Here is a tiny trained network, its code and every weight. The questions are about switching its units off for an input and a class, where a switched-off unit gives its printed mean instead of its output.

import numpy as np


def w(rows, s, z=0):
    codes = np.array(rows[::2]) - 128.0
    scale = np.full(codes.shape[1], s)
    scale[-1] = z or s
    return codes * scale


def f(y):
    return np.maximum(y, 0)


def log_softmax(a):
    a = a - a.max(-1, keepdims=True)
    return a - np.log(np.exp(a).sum(-1, keepdims=True))


def net(x, mask):
    res = np.array(x, float).reshape(1, 8) / 4 @ E
    y = f(res @ A[0][:, :-1].T + A[0][:, -1])
    res = res + np.where(mask, y, B[0][:, -1]) @ B[0][:, :-1]
    return log_softmax(res[-1] @ U[:, :-1].T + U[:, -1])


A, B = {}, {}
E = w([
[254,156,93,113,138,172,61],'x0',
[102,169,137,123,164,131,138],'x1',
[155,81,170,169,178,137,179],'x2',
[199,144,217,110,100,89,112],'x3',
[154,145,39,167,193,34,122],'x4',
[147,13,42,97,57,144,137],'x5',
[112,116,83,36,125,114,228],'x6',
[169,128,114,222,67,122,180],'x7',
],0.0094)
A[0] = w([
[127,112,86,160,161,40,99,153],'N0',
[177,128,153,129,131,170,37,162],'N1',
[174,128,107,176,148,85,194,154],'N2',
[105,118,91,159,178,55,149,150],'N3',
[131,129,142,160,91,133,158,150],'N4',
[106,132,108,84,162,144,156,206],'N5',
[224,107,145,143,142,147,47,120],'N6',
[50,71,166,126,145,142,149,187],'N7',
[184,132,101,129,93,120,176,207],'N8',
[181,101,128,151,104,165,68,181],'N9',
[153,115,100,95,70,163,121,181],'N10',
[125,209,175,80,143,125,85,188],'N11',
[92,53,104,66,104,134,149,165],'N12',
[154,106,72,103,48,146,122,116],'N13',
[57,154,130,226,97,142,129,141],'N14',
[144,148,183,105,85,110,93,180],'N15',
[77,116,174,119,179,116,147,204],'N16',
[143,157,176,92,93,98,159,160],'N17',
[122,207,145,113,175,124,137,113],'N18',
[139,137,76,135,149,132,51,240],'N19',
[99,170,91,127,197,112,97,183],'N20',
[254,151,139,174,144,120,169,220],'N21',
[126,100,90,84,85,173,158,148],'N22',
[106,95,74,128,185,70,128,188],'N23',
[173,140,134,154,120,189,89,147],'N24',
[115,45,129,79,156,162,181,124],'N25',
[61,151,192,151,67,157,151,253],'N26',
],0.012,0.0042)
B[0] = w([
[128,130,80,194,1,120,105,213],'N0',
[244,91,174,146,153,158,58,220],'N1',
[79,187,162,192,109,71,205,206],'N2',
[85,157,102,166,20,137,130,209],'N3',
[92,87,124,172,227,83,174,173],'N4',
[128,180,122,54,96,170,149,188],'N5',
[254,109,142,203,130,150,75,233],'N6',
[103,54,189,83,101,199,188,205],'N7',
[133,171,72,133,171,90,185,207],'N8',
[234,24,96,163,105,124,128,223],'N9',
[170,105,24,99,238,56,138,217],'N10',
[118,196,169,76,147,90,6,206],'N11',
[123,105,109,46,129,123,208,232],'N12',
[154,116,10,110,179,73,163,232],'N13',
[48,58,75,201,182,239,110,210],'N14',
[149,77,179,120,139,24,45,193],'N15',
[74,125,223,61,88,190,133,196],'N16',
[63,114,217,102,121,19,118,183],'N17',
[94,217,185,116,148,177,68,187],'N18',
[161,171,78,145,121,164,92,224],'N19',
[101,253,106,98,95,233,48,200],'N20',
[163,221,187,243,190,55,184,245],'N21',
[138,91,17,52,182,75,201,219],'N22',
[92,165,55,148,23,142,143,215],'N23',
[223,112,151,180,147,117,100,198],'N24',
[167,106,161,40,96,171,229,207],'N25',
[64,3,174,134,227,134,87,230],'N26',
],0.0069,0.012)
U = w([
[122,100,163,45,106,163,194,252],'0',
[113,150,73,168,22,128,124,165],'1',
[127,221,133,84,146,171,67,74],'2',
[94,109,187,79,124,48,79,108],'3',
[157,111,35,79,161,74,180,98],'4',
[131,178,169,211,153,66,206,73],'5',
[60,57,132,181,174,185,135,109],'6',
[254,100,138,182,146,120,87,101],'7',
],0.01,0.0017)

Each question gives the input, the list of numbers given to net, and the class t.
The units are the neurons (one row each of A and B). Each row of codes is followed by its name. A weight is (code - 128) times the scale printed after its matrix; where a second scale follows, it is the last column's (A, B and U).
mask holds one flag per neuron, in row order. A switched-off neuron (its flag False) gives its mean, the last column of its row in B, instead of its output. The means were averaged over made-up inputs and are rounded, as every weight is.
A unit's drop is (log p(t) with every unit on - log p(t) with that unit switched off) / (log p(t) with every unit on - log p(t) with every unit switched off).
The circuit of an input: a set's keep is (log p(t) with only the set's units on - log p(t) with every unit switched off) / (log p(t) with every unit on - log p(t) with every unit switched off). Starting from the 12 units with the biggest drops (on a tie, the unit counted first), units are removed one at a time, each time the one whose removal leaves the highest keep (on an exact tie, the one counted first), for as long as the keep stays at least 0.8.
units of the circuit, in order: the units of the circuit, biggest drop first
most important unit: the unit with the biggest drop
k most important neurons: the k neurons with the biggest drops, biggest first
drop when u is switched off: that unit's drop, to one decimal
input [-4,-3,3,1,-8,-3,-7,-8], class 3: units of the circuit, in order : N11; N15
input [-7,0,7,8,-2,3,-4,-6], class 0: units of the circuit, in order : N7
input [-1,-8,-3,1,-6,-3,3,3], class 3: units of the circuit, in order : N17; N26; N15
input [-7,-1,7,-1,7,6,7,1], class 0: units of the circuit, in order : N25; N7
input [-5,-8,-1,8,4,-7,1,1], class 3: units of the circuit, in order : N11; N17
input [-6,4,-1,0,-8,-6,2,-5], class 3: 4 most important neurons : N11; N26; N17; N15
input [6,-7,-4,6,-1,8,2,5], class 4: 4 most important neurons : N13; N22; N10; N8
input [5,-6,6,0,2,1,2,3], class 5: 3 most important neurons : N21; N2; N8
input [2,-7,-6,-3,2,-6,-1,8], class 5: 3 most important neurons : N21; N2; N1
input [7,-4,8,0,7,0,1,6], class 5: 2 most important neurons : N21; N2
input [-8,3,1,-6,2,-7,0,-4], class 2: 2 most important neurons : N20; N18
input [-3,6,-1,-4,-2,-7,1,4], class 6: 2 most important neurons : N14; N26
input [-7,-6,-2,8,5,-4,5,-5], class 3: drop when N18 is switched off : 0.0
input [-8,-2,6,-2,7,-5,2,4], class 1: most important unit : N3
input [-4,2,-8,-4,-6,2,-1,7], class 6: drop when N14 is switched off : 0.2
input [1,7,6,7,8,5,-5,3], class 5: drop when N2 is switched off : 0.6
input [-2,-1,-2,0,-2,-2,-5,2], class 6: 2 most important neurons : N14; N26
